Where the symbols take the items:
q289 α q17
q289 θ q474
q861 α q812
q861 θ q895
q964 α q125
q964 θ q984
q668 α q437
q668 θ q239
q895 α q178
q895 θ q861
q326 α q683
q326 θ q586
q573 α q913
q573 θ q16
q983 α q197
q983 θ q404
q799 α q105
q799 θ q90
q105 α q363
q105 θ q83
q437 α q301
q437 θ q35
q903 α q371
q903 θ q84
q812 α q52
q812 θ q909
q90 α q180
q90 θ q799
q792 α q16
q792 θ q913
q416 α q909
q416 θ q52
q84 α q983
q84 θ q903
q178 α q35
q178 θ q301
q52 α q920
q52 θ q416
q913 α q40
q913 θ q792
q40 α q799
q40 θ q180
q909 α q895
q909 θ q812
q83 α q90
q83 θ q105
q35 α q239
q35 θ q437
q379 α q984
q379 θ q125
q17 α q955
q17 θ q411
q363 α q212
q363 θ q730
q273 α q416
q273 θ q920
q404 α q903
q404 θ q983
q474 α q326
q474 θ q289
q586 α q289
q586 θ q326
q16 α q926
q16 θ q573
q239 α q910
q239 θ q668
q719 α q573
q719 θ q926
q926 α q273
q926 θ q719
q910 α q84
q910 θ q371
q920 α q719
q920 θ q273
q301 α q861
q301 θ q178
q730 α q83
q730 θ q363
q371 α q668
q371 θ q910
q955 α q379
q955 θ q427
q180 α q792
q180 θ q40
q683 α q730
q683 θ q212
q212 α q586
q212 θ q683
q251 α q404
q251 θ q197
q984 α q251
q984 θ q964
q427 α q411
q427 θ q955
q125 α q427
q125 θ q379
q411 α q474
q411 θ q17
q197 α q964
q197 θ q251

In the rows, 501 stands for zero.

The rows follow the links: the fewer symbols apart two items are, the more alike their rows tend to be.

Each row is also shifted at random along 8 hidden directions that mean nothing.

Some items, each with a row of numbers:
q180	[504,526,502,565,506,573,478,429,661,435,553,494,464,505,499,436,531,558,487,492,464,531,501,496,456,483,478,463,548,405,435,494,461,543,532,550,445,567,502,515,543,491,534,540,534,435]
q239	[530,585,514,529,374,430,424,433,464,582,567,568,479,535,489,485,567,517,340,598,470,415,544,529,422,467,319,472,385,544,601,392,512,508,450,436,589,436,536,515,519,542,547,450,633,503]
q371	[559,501,543,466,581,546,513,542,595,500,501,489,569,581,542,520,460,465,545,458,546,502,485,422,532,533,463,521,549,513,514,552,651,497,556,516,480,520,524,492,546,504,440,418,440,477]
q197	[545,488,452,531,474,611,548,576,603,418,520,645,469,544,462,404,497,557,597,507,471,544,484,500,438,514,546,485,580,373,460,611,614,528,587,550,498,543,518,476,573,411,545,439,500,527]
q404	[326,460,394,501,378,565,533,669,368,510,411,544,506,570,523,457,402,499,629,599,537,530,462,524,451,510,666,458,538,423,501,573,479,560,611,619,498,475,528,461,559,394,520,520,477,543]
q17	[390,521,527,521,524,473,517,488,523,507,540,630,475,495,425,441,582,542,432,506,472,474,510,518,471,497,353,500,426,535,526,498,646,449,439,369,578,517,473,510,494,503,552,427,555,547]
q301	[458,552,467,499,510,501,559,505,427,531,491,490,460,489,499,523,552,447,589,482,531,510,522,515,512,532,623,482,495,497,502,487,364,545,537,520,514,470,542,532,454,562,417,574,531,478]
q40	[498,442,459,456,484,503,537,619,456,509,518,647,538,560,503,516,416,511,440,472,537,487,503,492,534,485,512,580,529,523,529,580,740,461,491,403,531,563,484,489,468,426,500,467,402,567]
q812	[536,530,327,493,499,302,383,616,266,562,485,560,374,420,453,504,614,440,634,445,502,546,507,631,496,527,618,506,380,479,482,555,652,431,432,492,713,319,478,603,401,447,494,343,457,633]
q792	[448,496,534,548,525,519,623,535,337,491,350,551,502,435,395,410,542,559,571,611,528,521,427,534,522,481,436,421,396,555,497,491,406,477,509,456,495,595,436,444,550,500,552,612,586,523]
q895	[511,496,502,394,716,475,649,667,425,570,420,495,497,509,483,480,521,423,603,503,544,487,527,491,513,628,578,514,430,640,532,583,610,414,477,349,527,458,478,519,431,533,433,466,395,554]
q955	[385,497,473,548,441,404,302,425,536,482,579,482,458,455,504,523,539,537,466,433,466,544,483,542,499,446,405,512,495,425,454,472,623,495,437,573,590,447,480,539,506,440,566,368,511,522]
q251	[225,422,436,527,468,451,443,550,437,492,464,433,520,478,521,529,406,546,415,535,499,511,477,542,529,431,564,539,490,518,467,500,488,445,461,492,422,530,431,503,471,442,544,576,398,490]
q125	[597,409,561,481,314,559,731,506,235,484,487,890,566,489,389,531,443,569,411,444,577,504,446,485,656,440,460,605,591,528,555,541,632,570,514,351,609,745,483,392,430,453,513,661,591,643]
q363	[485,544,406,484,444,395,356,557,315,555,463,419,490,497,560,590,515,387,691,413,596,558,467,514,566,511,641,482,496,440,487,537,521,551,571,682,618,370,553,564,487,468,399,407,468,523]
q573	[841,419,568,484,561,469,590,497,321,509,360,427,512,378,450,488,518,503,586,491,523,571,429,526,579,536,505,475,480,571,460,478,402,502,464,508,530,562,427,451,474,493,539,584,539,572]
q326	[510,530,544,434,578,539,586,569,506,555,475,515,517,553,522,469,518,439,603,496,547,496,510,451,480,604,495,479,492,550,546,537,595,512,542,475,548,474,540,481,516,518,454,424,502,528]
q416	[342,455,482,483,350,523,525,549,346,500,473,635,550,532,513,569,423,480,555,458,562,531,459,474,577,474,571,544,594,446,521,560,584,578,567,592,566,542,543,458,510,434,475,509,500,574]
q668	[409,566,437,503,393,479,391,531,526,531,552,451,530,583,571,562,450,452,452,576,494,431,548,505,454,462,555,505,489,471,572,489,446,496,536,568,470,366,572,535,533,512,462,445,471,451]

From each start, follow one symbol. Which item do you reach?
Answer with the item's name.
[440,572,609,549,484,543,501,360,542,517,493,433,509,500,498,456,568,522,490,535,521,491,477,463,471,494,341,411,460,507,511,376,343,587,534,557,492,569,524,472,569,570,523,563,674,416]
α: q90
[424,437,487,508,619,432,459,534,481,454,416,345,531,420,483,525,460,518,504,530,476,509,457,538,567,453,539,515,447,563,460,515,432,377,439,494,396,469,416,513,493,499,515,524,382,481]
α: q273
[596,398,435,506,451,457,487,507,352,446,481,550,482,402,480,574,467,510,537,356,539,585,454,537,629,446,664,585,598,441,401,559,510,516,487,546,520,578,453,531,402,437,479,606,432,549]
α: q125
[447,504,600,488,403,526,487,373,552,513,565,462,587,534,562,604,434,485,362,501,506,446,522,436,542,460,431,544,568,530,563,412,390,558,502,525,447,531,549,453,512,569,482,569,548,451]
α: q326
[284,493,506,551,516,506,393,504,628,427,490,467,540,516,486,455,478,567,494,546,466,516,449,501,487,434,381,472,478,456,486,540,600,434,504,561,431,484,461,492,617,445,565,383,463,466]
θ: q573
[774,469,609,459,476,514,415,411,639,466,596,524,583,532,565,606,460,461,486,349,499,518,495,406,570,499,379,576,634,471,517,525,709,541,504,566,552,512,544,466,526,498,483,342,478,527]
θ: q17
[270,548,472,466,527,482,550,609,406,593,454,508,500,554,507,473,517,443,569,553,546,478,514,502,468,563,523,459,428,562,559,515,550,501,524,467,559,451,532,501,503,509,467,457,501,526]
θ: q301
[638,449,576,516,507,509,471,444,536,474,467,458,529,452,478,469,500,548,524,472,482,555,435,488,527,495,369,484,519,486,467,491,565,513,477,565,522,557,457,456,551,465,580,452,544,531]
θ: q964
[621,503,562,484,534,494,461,496,516,523,454,387,575,528,549,541,460,472,524,525,532,488,472,456,541,490,430,487,480,555,533,489,497,481,516,553,460,472,505,467,557,520,480,445,478,474]
α: q105
[528,509,455,537,482,470,508,482,504,507,571,613,436,483,447,467,547,564,336,518,466,457,550,553,465,456,467,534,441,527,503,465,530,451,421,334,504,558,457,542,429,507,538,576,510,510]
θ: q903
[259,464,543,504,562,516,472,480,533,483,433,294,580,515,572,561,406,498,494,515,545,510,460,455,575,462,528,501,522,531,475,463,362,488,525,576,341,549,476,482,539,522,470,612,429,396]
α: q371
[645,563,559,517,533,530,587,404,605,493,561,526,466,482,460,467,583,530,376,586,426,414,573,517,423,507,436,504,458,564,548,422,329,478,447,366,448,494,510,504,472,612,519,573,577,459]
θ: q474
[491,482,416,550,502,469,433,484,483,459,502,425,444,433,497,508,519,539,515,464,487,551,483,558,516,457,600,502,508,432,408,492,406,497,481,556,468,516,454,548,462,470,521,579,477,469]
θ: q404
[628,546,432,444,608,565,611,602,612,537,559,552,420,569,524,421,540,458,554,506,483,472,603,492,386,628,629,500,517,496,506,565,568,508,528,410,511,455,557,547,440,522,462,466,450,503]
α: q239
[605,536,568,450,582,499,572,483,513,561,518,512,497,525,511,495,548,461,487,468,526,475,536,458,497,569,434,508,476,580,540,477,557,511,474,413,551,520,519,508,466,570,465,488,529,508]
α: q730
[295,546,598,559,451,521,484,316,555,505,557,520,513,500,496,503,538,564,340,467,530,485,488,471,532,428,307,495,488,506,498,369,450,564,476,468,482,665,485,490,509,560,523,622,628,422]
α: q84
[601,482,499,489,372,507,558,546,360,501,435,533,548,504,481,526,439,496,487,647,473,455,492,530,489,480,551,498,489,531,583,500,345,493,516,522,487,416,523,432,545,501,532,537,522,557]
θ: q955
